Below is a small trained network, with its code and all its weights. Each question gives an input and a class and asks what happens when units are switched off, that is, made to give their printed mean instead of their output.

import numpy as np


def w(rows, s, z=0):
    codes = np.array(rows[::2]) - 128.0
    scale = np.full(codes.shape[1], s)
    scale[-1] = z or s
    return codes * scale


def f(y):
    return np.maximum(y, 0)


def log_softmax(a):
    a = a - a.max(-1, keepdims=True)
    return a - np.log(np.exp(a).sum(-1, keepdims=True))


def net(x, mask):
    res = np.array(x, float).reshape(1, 5) / 4 @ E
    y = f(res @ A[0][:, :-1].T + A[0][:, -1])
    res = res + np.where(mask, y, B[0][:, -1]) @ B[0][:, :-1]
    return log_softmax(res[-1] @ U[:, :-1].T + U[:, -1])


A, B = {}, {}
E = w([
[127,128,129,129,126],'x0',
[127,130,134,122,137],'x1',
[5,132,172,176,97],'x2',
[128,251,131,144,83],'x3',
[156,132,157,248,180],'x4',
],0.011)
A[0] = w([
[58,106,151,147,104,69],'N0',
[87,24,135,133,168,48],'N1',
[104,143,110,56,81,137],'N2',
[52,138,190,127,132,54],'N3',
[54,86,85,67,46,68],'N4',
[17,122,144,159,95,91],'N5',
[166,9,86,125,123,98],'N6',
[82,115,57,147,113,156],'N7',
[129,233,106,126,139,62],'N8',
[204,141,52,106,171,6],'N9',
[121,131,135,239,167,106],'N10',
[54,121,80,160,116,59],'N11',
],0.011,0.013)
B[0] = w([
[178,88,51,59,123,182],'N0',
[122,254,57,173,33,205],'N1',
[126,167,88,154,210,233],'N2',
[171,72,50,117,99,179],'N3',
[136,217,74,166,202,221],'N4',
[222,46,84,97,116,247],'N5',
[81,160,52,203,78,254],'N6',
[121,92,181,87,122,197],'N7',
[87,175,53,161,22,184],'N8',
[232,69,120,80,102,175],'N9',
[134,202,63,97,205,245],'N10',
[200,91,96,144,114,158],'N11',
],0.0094,0.007)
U = w([
[225,95,91,114,101,67],'0',
[116,142,112,140,132,247],'1',
[95,181,82,166,43,51],'2',
[125,173,85,148,236,17],'3',
[121,127,117,136,131,249],'4',
[86,101,166,144,152,156],'5',
[138,70,255,108,85,82],'6',
],0.013,0.016)

Each question gives the input, the list of numbers given to net, and the class t.
The units are the neurons (one row each of A and B). Each row of codes is followed by its name. A weight is (code - 128) times the scale printed after its matrix; where a second scale follows, it is the last column's (A, B and U).
mask holds one flag per neuron, in row order. A switched-off neuron (its flag False) gives its mean, the last column of its row in B, instead of its output. The means were averaged over made-up inputs and are rounded, as every weight is.
A unit's drop is (log p(t) with every unit on - log p(t) with that unit switched off) / (log p(t) with every unit on - log p(t) with every unit switched off).
The circuit of an input: a set's keep is (log p(t) with only the set's units on - log p(t) with every unit switched off) / (log p(t) with every unit on - log p(t) with every unit switched off). Starting from all 12 units, units are removed one at a time, each time the one whose removal leaves the highest keep (on an exact tie, the one counted first), for as long as the keep stays at least 0.8.
circuit, biggest first: the units of the circuit, biggest drop first
top k neurons: the k neurons with the biggest drops, biggest first
drop when u is switched off: that unit's drop, to one decimal
input [-6,4,3,-3,7], class 3: circuit, biggest first	N10
input [-4,-4,-2,-6,-6], class 2: top 3 neurons	N6; N1; N10
input [1,0,3,-8,8], class 2: top 4 neurons	N1; N6; N2; N4
input [1,2,0,-5,2], class 2: circuit, biggest first	N1; N6
input [-5,3,5,1,-6], class 3: circuit, biggest first	N4; N2
input [3,-3,4,-3,-3], class 0: top 3 neurons	N5; N0; N6
input [3,-2,-4,-7,-2], class 2: circuit, biggest first	N6; N1
input [-2,-4,1,-5,-6], class 3: top 2 neurons	N4; N2
input [3,-2,-4,0,-8], class 3: circuit, biggest first	N2; N4
input [-7,-6,-7,-2,-8], class 3: top 3 neurons	N2; N4; N5
input [4,4,3,-5,6], class 3: top 2 neurons	N10; N8
input [6,-3,2,1,-7], class 3: circuit, biggest first	N4; N2
input [0,-2,6,-6,-8], class 3: top 2 neurons	N4; N2
input [-4,1,4,-6,0], class 2: circuit, biggest first	N1
input [-8,-5,8,8,3], class 0: drop when N5 is switched off	0.5
input [-3,3,5,-8,-3], class 2: drop when N1 is switched off	0.9
input [-2,0,-5,-8,-1], class 2: drop when N1 is switched off	0.2
